Here is a tiny trained network, its code and every weight. The questions are about switching its units off for an input and a target symbol, where a switched-off unit gives its printed mean instead of its output.

import numpy as np


def w(rows, s, z=0):
    codes = np.array(rows[::2]) - 128.0
    scale = np.full(codes.shape[1], s)
    scale[-1] = z or s
    return codes * scale


def norm(h):
    return h / np.sqrt((h * h).mean(-1, keepdims=True) + 1e-5)


def softmax(a):
    e = np.exp(a - a.max(-1, keepdims=True))
    return e / e.sum(-1, keepdims=True)


def log_softmax(a):
    a = a - a.max(-1, keepdims=True)
    return a - np.log(np.exp(a).sum(-1, keepdims=True))


def net(x, mask):
    ids = ['ΛΞΣγεζθπφ'.index(c) for c in x.split()]
    T = len(ids)
    res = E[ids] + P[:T]
    u = 0
    for l in range(3):
        r = norm(res)
        for j in range(2):
            rows = slice(4 * j, 4 * j + 4)
            q, k, v = (r @ M[l][rows].T for M in (Q, K, V))
            z = softmax(np.where(np.tri(T) > 0, q @ k.T / 4**0.5, -1e9)) @ v
            o = O[l][rows]
            res = res + np.where(mask[u + j], z, o[:, -1]) @ o[:, :-1]
        u += 2
    return log_softmax(norm(res)[-1] @ U[:, :-1].T + U[:, -1])


Q, K, V, O = {}, {}, {}, {}
E = w([
[137,161,184,206,154,116,234,178,119,146,120],'Λ',
[75,127,69,182,92,77,110,139,145,82,35],'Ξ',
[169,152,174,190,177,130,230,141,161,134,100],'Σ',
[35,53,83,104,110,116,100,124,199,147,113],'γ',
[52,120,194,128,62,67,91,95,159,166,80],'ε',
[133,143,140,169,134,185,231,187,94,144,50],'ζ',
[83,161,108,71,133,43,203,90,57,107,158],'θ',
[137,138,77,2,55,100,118,141,94,75,132],'π',
[246,128,83,129,26,117,108,126,191,79,150],'φ',
],0.0035)
P = w([
[227,1,124,93,224,26,52,178,33,190,135],'0',
[191,62,95,94,122,8,195,182,153,220,94],'1',
[160,76,104,104,112,42,189,163,165,164,102],'2',
[133,107,113,125,94,65,191,156,180,132,107],'3',
[113,130,106,131,89,98,190,150,187,102,123],'4',
[84,147,113,141,91,126,197,140,201,65,125],'5',
[52,172,129,156,90,174,183,125,186,49,145],'6',
[21,188,143,160,80,218,194,103,187,14,159],'7',
],0.0019)
Q[0] = w([
[166,122,155,155,186,83,156,65,67,190,150],'0.h1',
[173,90,156,159,171,130,200,146,148,173,181],'0.h1',
[55,156,61,48,188,67,193,63,10,109,169],'0.h1',
[2,98,136,213,163,98,138,103,180,149,51],'0.h1',
[74,73,112,40,18,60,69,36,168,87,172],'0.h2',
[151,111,105,117,174,135,3,37,58,146,168],'0.h2',
[23,13,107,101,73,65,81,70,217,129,140],'0.h2',
[83,146,24,175,74,61,160,153,150,10,13],'0.h2',
],0.0075)
K[0] = w([
[112,79,107,174,232,77,128,120,98,184,93],'0.h1',
[182,131,110,226,158,74,146,102,133,161,57],'0.h1',
[28,159,118,27,173,64,193,50,2,151,136],'0.h1',
[33,169,215,232,165,225,169,151,180,86,151],'0.h1',
[90,239,60,146,85,153,147,113,164,13,122],'0.h2',
[110,97,55,168,90,25,135,148,166,196,30],'0.h2',
[92,222,146,192,113,152,157,98,152,40,119],'0.h2',
[57,145,176,89,99,217,151,106,195,109,188],'0.h2',
],0.0066)
V[0] = w([
[108,98,123,137,141,167,185,12,134,97,171],'0.h1',
[176,127,139,146,190,52,68,163,173,212,145],'0.h1',
[119,78,79,107,164,163,22,163,167,171,57],'0.h1',
[77,125,100,81,85,58,168,25,151,71,179],'0.h1',
[55,79,191,208,69,111,85,158,152,183,147],'0.h2',
[189,133,206,58,110,148,115,53,242,175,252],'0.h2',
[57,172,204,72,104,139,145,179,96,241,218],'0.h2',
[78,165,105,139,162,97,208,88,152,93,235],'0.h2',
],0.0027)
O[0] = w([
[139,157,143,148,153,125,105,197,140,146,85,75],'0.h1',
[65,153,89,138,77,202,134,63,90,89,97,145],'0.h1',
[120,182,138,213,121,99,191,83,126,89,172,9],'0.h1',
[147,139,104,115,128,128,110,198,66,156,160,226],'0.h1',
[197,125,102,157,119,96,49,186,138,70,137,155],'0.h2',
[92,130,113,119,207,52,196,114,90,4,65,50],'0.h2',
[174,83,130,218,75,151,217,159,127,65,143,45],'0.h2',
[128,144,94,86,27,171,151,92,122,75,137,106],'0.h2',
],0.0034,0.0015)
Q[1] = w([
[169,81,104,97,159,206,184,131,139,181,177],'1.h1',
[84,140,147,59,93,88,200,191,201,135,105],'1.h1',
[132,215,198,150,117,197,167,89,45,183,159],'1.h1',
[158,153,192,120,171,143,188,113,163,177,84],'1.h1',
[122,94,138,77,68,130,149,254,163,194,108],'1.h2',
[127,62,121,158,43,139,84,159,153,190,149],'1.h2',
[62,153,114,98,140,92,108,83,104,88,138],'1.h2',
[52,163,108,84,111,93,64,120,128,118,141],'1.h2',
],0.0079)
K[1] = w([
[201,132,137,182,106,46,128,108,44,159,97],'1.h1',
[173,225,149,84,190,221,118,188,103,100,161],'1.h1',
[125,48,63,133,121,123,133,105,73,181,148],'1.h1',
[190,84,92,173,222,147,177,128,110,167,96],'1.h1',
[94,152,196,107,151,217,119,206,54,88,190],'1.h2',
[36,167,177,173,133,186,138,211,127,144,119],'1.h2',
[114,177,53,62,2,79,102,109,183,62,115],'1.h2',
[85,209,86,87,69,141,83,165,163,96,153],'1.h2',
],0.007)
V[1] = w([
[167,142,43,152,190,121,138,188,90,153,170],'1.h1',
[215,120,223,108,120,112,165,116,49,145,158],'1.h1',
[113,4,23,89,183,148,145,167,143,145,170],'1.h1',
[180,208,201,73,56,94,87,138,56,115,13],'1.h1',
[94,22,113,136,90,127,72,100,126,142,106],'1.h2',
[67,86,165,118,70,138,111,130,55,120,186],'1.h2',
[114,76,110,142,138,175,176,193,85,111,21],'1.h2',
[161,65,99,67,69,139,102,150,190,110,97],'1.h2',
],0.0033)
O[1] = w([
[150,137,201,180,88,136,133,104,188,109,47,139],'1.h1',
[116,190,7,148,151,122,82,106,155,104,106,132],'1.h1',
[152,133,245,254,108,84,89,119,85,108,118,238],'1.h1',
[95,109,16,116,156,174,91,84,250,144,215,155],'1.h1',
[173,194,109,141,151,108,101,194,106,125,121,211],'1.h2',
[178,139,77,148,238,140,132,113,120,78,108,111],'1.h2',
[149,132,189,111,158,33,120,104,183,126,197,194],'1.h2',
[108,211,137,179,130,98,96,131,101,130,97,254],'1.h2',
],0.0034,0.0021)
Q[2] = w([
[40,133,136,132,60,128,144,145,122,111,134],'2.h1',
[165,120,167,115,172,104,110,199,172,161,120],'2.h1',
[147,95,154,139,177,194,150,111,76,91,144],'2.h1',
[150,101,139,109,157,103,173,165,184,155,96],'2.h1',
[79,170,35,102,93,65,60,125,82,71,103],'2.h2',
[97,173,159,108,121,75,93,179,157,229,126],'2.h2',
[42,165,94,121,21,94,2,178,198,117,87],'2.h2',
[129,200,148,105,198,107,187,163,182,176,156],'2.h2',
],0.0092)
K[2] = w([
[100,165,146,105,172,138,145,165,138,115,184],'2.h1',
[94,15,174,224,188,152,72,114,156,154,68],'2.h1',
[133,99,88,128,113,81,154,152,97,142,104],'2.h1',
[188,62,180,190,216,184,109,115,129,177,68],'2.h1',
[97,177,97,67,63,124,139,176,175,85,199],'2.h2',
[148,167,165,99,159,197,131,193,109,112,133],'2.h2',
[116,153,155,104,100,205,102,171,165,76,143],'2.h2',
[133,147,118,131,254,190,122,118,56,131,156],'2.h2',
],0.0097)
V[2] = w([
[124,67,107,169,116,171,119,81,108,130,65],'2.h1',
[116,52,125,101,128,164,95,159,167,127,85],'2.h1',
[156,112,131,110,125,68,83,102,73,156,142],'2.h1',
[105,72,163,206,214,92,111,109,174,145,63],'2.h1',
[136,166,87,186,65,123,82,139,173,143,158],'2.h2',
[120,91,126,41,128,91,103,106,133,160,177],'2.h2',
[189,74,121,129,123,136,109,62,178,81,160],'2.h2',
[253,145,124,113,132,137,144,194,95,53,169],'2.h2',
],0.0039)
O[2] = w([
[70,196,120,141,153,127,68,189,160,96,222,118],'2.h1',
[135,148,68,154,132,4,131,105,52,151,155,87],'2.h1',
[121,112,135,72,94,202,184,139,149,123,227,202],'2.h1',
[84,122,1,88,105,168,16,120,10,79,148,253],'2.h1',
[148,154,148,113,226,154,236,106,70,161,180,235],'2.h2',
[108,133,130,227,103,233,102,148,76,86,106,135],'2.h2',
[49,103,186,109,64,145,169,222,39,150,147,81],'2.h2',
[27,185,14,128,101,82,51,109,70,142,235,141],'2.h2',
],0.0028,0.003)
U = w([
[162,146,49,65,149,144,120,166,85,74,201,162],'Λ',
[189,143,178,118,137,152,221,66,147,95,161,255],'Ξ',
[129,62,148,101,61,213,118,144,131,83,99,125],'Σ',
[130,84,138,90,100,56,67,91,209,146,167,58],'γ',
[198,129,182,181,120,66,123,190,67,73,126,119],'ε',
[187,150,154,144,149,179,70,155,124,229,131,70],'ζ',
[104,160,112,255,103,158,112,67,169,85,129,65],'θ',
[17,144,163,100,159,106,156,102,78,185,105,20],'π',
[153,158,109,85,200,120,113,99,139,84,31,132],'φ',
],0.0059,0.0028)

Each question gives the input, a string of symbols that net reads in full, and the target symbol t.
The units are the heads (4 rows each of Q, K, V and O). Each row of codes is followed by its name. A weight is (code - 128) times the scale printed after its matrix; where a second scale follows, it is the last column's (O and U).
mask holds one flag per head, layer by layer. A switched-off head (its flag False) gives its mean, the last column of its rows in O, instead of its output. The means were averaged over made-up inputs and are rounded, as every weight is.
A unit's drop is (log p(t) with every unit on - log p(t) with that unit switched off) / (log p(t) with every unit on - log p(t) with every unit switched off).
The circuit of an input: a set's keep is (log p(t) with only the set's units on - log p(t) with every unit switched off) / (log p(t) with every unit on - log p(t) with every unit switched off). Starting from all 6 units, units are removed one at a time, each time the one whose removal leaves the highest keep (on an exact tie, the one counted first), for as long as the keep stays at least 0.8.
units of the circuit, in order: the units of the circuit, biggest drop first
unit that matters most: the unit with the biggest drop
heads that matter: for each layer, one digit per head in row order, 1 if its drop is at least 0.15 and else 0, layers parted by /
input Ξ θ φ ε ε φ ε, target π: heads that matter : 11 / 11 / 11
input ε θ θ θ π Λ, target ε: heads that matter : 11 / 11 / 10
input π Σ γ Σ ε γ, target Λ: unit that matters most : 0.h2
input π γ Λ ε φ Ξ ζ Σ, target π: heads that matter : 10 / 11 / 11
input Λ ε γ Σ γ θ Λ Λ, target Λ: heads that matter : 11 / 11 / 11
input ζ γ θ γ γ θ, target Ξ: heads that matter : 01 / 00 / 10
input γ φ ζ, target γ: units of the circuit, in order : 1.h2, 1.h1, 2.h2
input Λ φ φ θ Ξ, target Ξ: units of the circuit, in order : 0.h2, 2.h2
input Σ π π, target Ξ: heads that matter : 11 / 11 / 10
input φ ε θ γ Σ γ θ Ξ, target Ξ: units of the circuit, in order : 2.h1, 2.h2
input ε Ξ Σ ε, target φ: units of the circuit, in order : 2.h2, 1.h2, 1.h1
input ζ φ Σ ζ θ ε ε ζ, target ζ: units of the circuit, in order : 0.h2, 0.h1
input φ Ξ φ Λ θ θ γ Λ, target φ: heads that matter : 11 / 00 / 01
input ζ φ γ ζ Λ Λ, target ζ: units of the circuit, in order : 0.h2
input φ φ Ξ Λ φ φ π π, target Ξ: heads that matter : 01 / 11 / 10
input φ θ ζ γ ε, target ε: heads that matter : 01 / 00 / 00
input γ φ γ, target π: units of the circuit, in order : 0.h2, 0.h1, 1.h1
input γ Ξ γ, target ζ: units of the circuit, in order : 0.h2, 2.h2
input φ Ξ θ γ Λ ε, target Σ: units of the circuit, in order : 0.h2, 2.h2, 1.h1
input θ ε γ ζ γ Σ, target θ: units of the circuit, in order : 2.h2
input γ γ Ξ π Σ, target γ: units of the circuit, in order : 1.h2, 2.h2, 1.h1, 0.h1
input Ξ π π π ε, target θ: units of the circuit, in order : 0.h2, 2.h2, 1.h1
input γ ε Ξ Λ Ξ, target Σ: heads that matter : 01 / 00 / 01
input γ Λ θ γ γ Ξ Λ, target γ: heads that matter : 10 / 11 / 01
input Λ γ Σ, target Λ: units of the circuit, in order : 1.h2, 2.h1, 0.h1, 1.h1
input θ φ ε Σ, target θ: heads that matter : 01 / 01 / 00
input φ Λ Λ γ Λ, target φ: heads that matter : 01 / 00 / 01
